Below is a small trained network, with its code and all its weights. Each question gives an input and a target symbol and asks what happens when units are switched off, that is, made to give their printed mean instead of their output.

import numpy as np


def w(rows, s, z=0):
    codes = np.array(rows[::2]) - 128.0
    scale = np.full(codes.shape[1], s)
    scale[-1] = z or s
    return codes * scale


def f(y):
    return np.maximum(y, 0)


def softmax(a):
    e = np.exp(a - a.max(-1, keepdims=True))
    return e / e.sum(-1, keepdims=True)


def log_softmax(a):
    a = a - a.max(-1, keepdims=True)
    return a - np.log(np.exp(a).sum(-1, keepdims=True))


def net(x, mask):
    ids = ['αγζηθλμπτψ'.index(c) for c in x.split()]
    T = len(ids)
    res = E[ids] + P[:T]
    u = 0
    for l in range(2):
        q, k, v = (res @ M[l].T for M in (Q, K, V))
        z = softmax(np.where(np.tri(T) > 0, q @ k.T / 2**0.5, -1e9)) @ v
        res = res + np.where(mask[u], z, O[l][:, -1]) @ O[l][:, :-1]
        u += 1
        y = f(res @ A[l][:, :-1].T + A[l][:, -1])
        res = res + np.where(mask[u : u + 12], y, B[l][:, -1]) @ B[l][:, :-1]
        u += 12
    return log_softmax(res[-1] @ U[:, :-1].T + U[:, -1])


Q, K, V, O, A, B = {}, {}, {}, {}, {}, {}
E = w([
[38,100,146,139],'α',
[93,139,133,151],'γ',
[68,142,100,158],'ζ',
[56,138,108,171],'η',
[50,143,106,168],'θ',
[74,3,232,107],'λ',
[184,182,110,135],'μ',
[147,74,187,65],'π',
[158,175,113,244],'τ',
[240,168,143,93],'ψ',
],0.0042)
P = w([
[158,107,178,192],'0',
[143,77,15,151],'1',
[115,171,156,128],'2',
[55,131,110,181],'3',
[145,96,70,78],'4',
[113,230,167,79],'5',
[2,138,88,219],'6',
[134,78,90,32],'7',
[127,233,165,64],'8',
[10,122,104,206],'9',
],0.0084)
Q[0] = w([
[150,25,47,253],'L0H1',
[36,135,122,153],'L0H1',
],0.02)
K[0] = w([
[133,92,159,254],'L0H1',
[216,108,170,116],'L0H1',
],0.024)
V[0] = w([
[29,153,162,206],'L0H1',
[253,54,186,74],'L0H1',
],0.0055)
O[0] = w([
[83,40,213,196,245],'L0H1',
[3,252,190,67,254],'L0H1',
],0.0038,0.00092)
A[0] = w([
[69,115,147,63,115],'L0N1',
[154,83,82,68,143],'L0N2',
[252,125,187,105,129],'L0N3',
[118,70,80,149,205],'L0N4',
[145,217,125,154,80],'L0N5',
[108,166,50,58,129],'L0N6',
[138,134,81,139,73],'L0N7',
[168,179,104,84,87],'L0N8',
[220,188,115,206,111],'L0N9',
[95,191,118,41,4],'L0N10',
[141,163,92,95,19],'L0N11',
[136,134,131,132,59],'L0N12',
],0.014,0.0031)
B[0] = w([
[118,224,100,138,232],'L0N1',
[223,164,49,124,197],'L0N2',
[161,214,155,54,164],'L0N3',
[230,70,113,200,254],'L0N4',
[67,193,85,99,171],'L0N5',
[156,63,214,145,192],'L0N6',
[110,128,129,84,137],'L0N7',
[134,167,85,136,158],'L0N8',
[106,2,67,97,158],'L0N9',
[222,189,114,61,183],'L0N10',
[86,127,114,134,134],'L0N11',
[148,131,132,114,128],'L0N12',
],0.02,0.0037)
Q[1] = w([
[190,151,35,249],'L1H1',
[24,126,175,249],'L1H1',
],0.016)
K[1] = w([
[103,73,251,146],'L1H1',
[181,84,156,13],'L1H1',
],0.019)
V[1] = w([
[251,191,188,64],'L1H1',
[167,196,202,226],'L1H1',
],0.013)
O[1] = w([
[215,255,159,87,96],'L1H1',
[135,125,221,220,255],'L1H1',
],0.0093,0.0046)
A[1] = w([
[153,88,111,141,22],'L1N1',
[177,92,76,65,67],'L1N2',
[156,149,118,75,2],'L1N3',
[109,129,116,94,137],'L1N4',
[9,94,141,117,112],'L1N5',
[134,190,91,80,69],'L1N6',
[125,122,60,130,60],'L1N7',
[192,154,99,107,112],'L1N8',
[38,113,135,126,5],'L1N9',
[152,80,138,54,130],'L1N10',
[157,131,38,126,197],'L1N11',
[105,76,169,85,103],'L1N12',
],0.014,0.0088)
B[1] = w([
[37,147,147,140,172],'L1N1',
[75,119,193,196,191],'L1N2',
[179,182,39,203,150],'L1N3',
[139,145,136,90,151],'L1N4',
[6,164,39,177,156],'L1N5',
[50,56,172,77,188],'L1N6',
[79,110,188,147,168],'L1N7',
[45,87,136,147,218],'L1N8',
[180,92,228,24,137],'L1N9',
[169,133,97,93,157],'L1N10',
[252,163,83,65,250],'L1N11',
[211,146,127,140,135],'L1N12',
],0.022,0.013)
U = w([
[147,11,139,182,202],'α',
[177,109,74,131,255],'γ',
[107,123,97,143,24],'ζ',
[99,118,97,152,35],'η',
[101,126,96,147,36],'θ',
[127,255,171,137,211],'λ',
[140,125,144,73,135],'μ',
[83,108,164,126,67],'π',
[108,195,91,93,105],'τ',
[102,85,118,96,70],'ψ',
],0.0078,0.0042)

Each question gives the input, a string of symbols that net reads in full, and the target symbol t.
The units are the heads (2 rows each of Q, K, V and O) and the neurons (one row each of A and B). Each row of codes is followed by its name. A weight is (code - 128) times the scale printed after its matrix; where a second scale follows, it is the last column's (O, A, B and U).
mask holds one flag per unit, layer by layer, with each layer's heads first. A switched-off unit (its flag False) gives its mean, the last column of its rows in O or B, instead of its output. The means were averaged over made-up inputs and are rounded, as every weight is.
A unit's drop is (log p(t) with every unit on - log p(t) with that unit switched off) / (log p(t) with every unit on - log p(t) with every unit switched off).
The circuit of an input: a set's keep is (log p(t) with only the set's units on - log p(t) with every unit switched off) / (log p(t) with every unit on - log p(t) with every unit switched off). Starting from the 12 units with the biggest drops (on a tie, the unit counted first), units are removed one at a time, each time the one whose removal leaves the highest keep (on an exact tie, the one counted first), for as long as the keep stays at least 0.8.
circuit, biggest first: the units of the circuit, biggest drop first
unit that matters most: the unit with the biggest drop
top k neurons: the k neurons with the biggest drops, biggest first
k most important neurons of layer l: the k neurons of layer l with the biggest drops, biggest first
input λ α ζ, target λ: circuit, biggest first -> [L1H1]
input ζ λ λ μ λ, target γ: 2 most important neurons of layer 0 -> [L0N10, L0N6]
input γ π γ α α, target γ: circuit, biggest first -> [L0N2, L1N11]
input γ λ α η θ, target α: circuit, biggest first -> [L0N6, L1N11]
input γ γ η λ τ ψ λ γ τ, target τ: 2 most important neurons of layer 0 -> [L0N5, L0N2]
input λ λ γ ζ ψ α, target π: 3 most important neurons of layer 0 -> [L0N9, L0N6, L0N4]
input θ θ τ α π γ, target π: circuit, biggest first -> [L1N11, L0N4]
input λ π α, target π: circuit, biggest first -> [L0N4, L1H1, L1N11, L1N6]
input γ λ γ μ η α θ, target γ: top 2 neurons -> [L0N9, L0N4]
input λ λ λ λ μ, target α: circuit, biggest first -> [L0N6, L0N1]
input α π π λ θ α α π ψ α, target α: top 2 neurons -> [L0N2, L1N11]
input ψ λ λ π, target ψ: top 4 neurons -> [L1N6, L0N2, L0N3, L0N9]
input μ μ π π π λ, target π: 2 most important neurons of layer 1 -> [L1N6, L1N11]
input γ α λ, target λ: top 2 neurons -> [L0N10, L0N4]
input λ λ λ ψ, target λ: 4 most important neurons of layer 0 -> [L0N10, L0N2, L0N3, L0N9]
input μ μ α λ η, target α: top 3 neurons -> [L0N6, L0N1, L1N11]
input θ τ η, target τ: top 2 neurons -> [L1N5, L0N9]
input α λ μ, target μ: 3 most important neurons of layer 1 -> [L1N6, L1N5, L1N2]
input τ γ α α γ λ α λ γ α, target τ: most important neuron of layer 1 -> [L1N11]
input λ α λ λ λ γ λ η γ τ, target λ: unit that matters most -> L1H1
input γ α λ μ ψ α, target ψ: circuit, biggest first -> [L1N6, L0N10, L0H1]
input τ τ ζ γ, target τ: top 4 neurons -> [L1N5, L1N11, L0N9, L0N10]
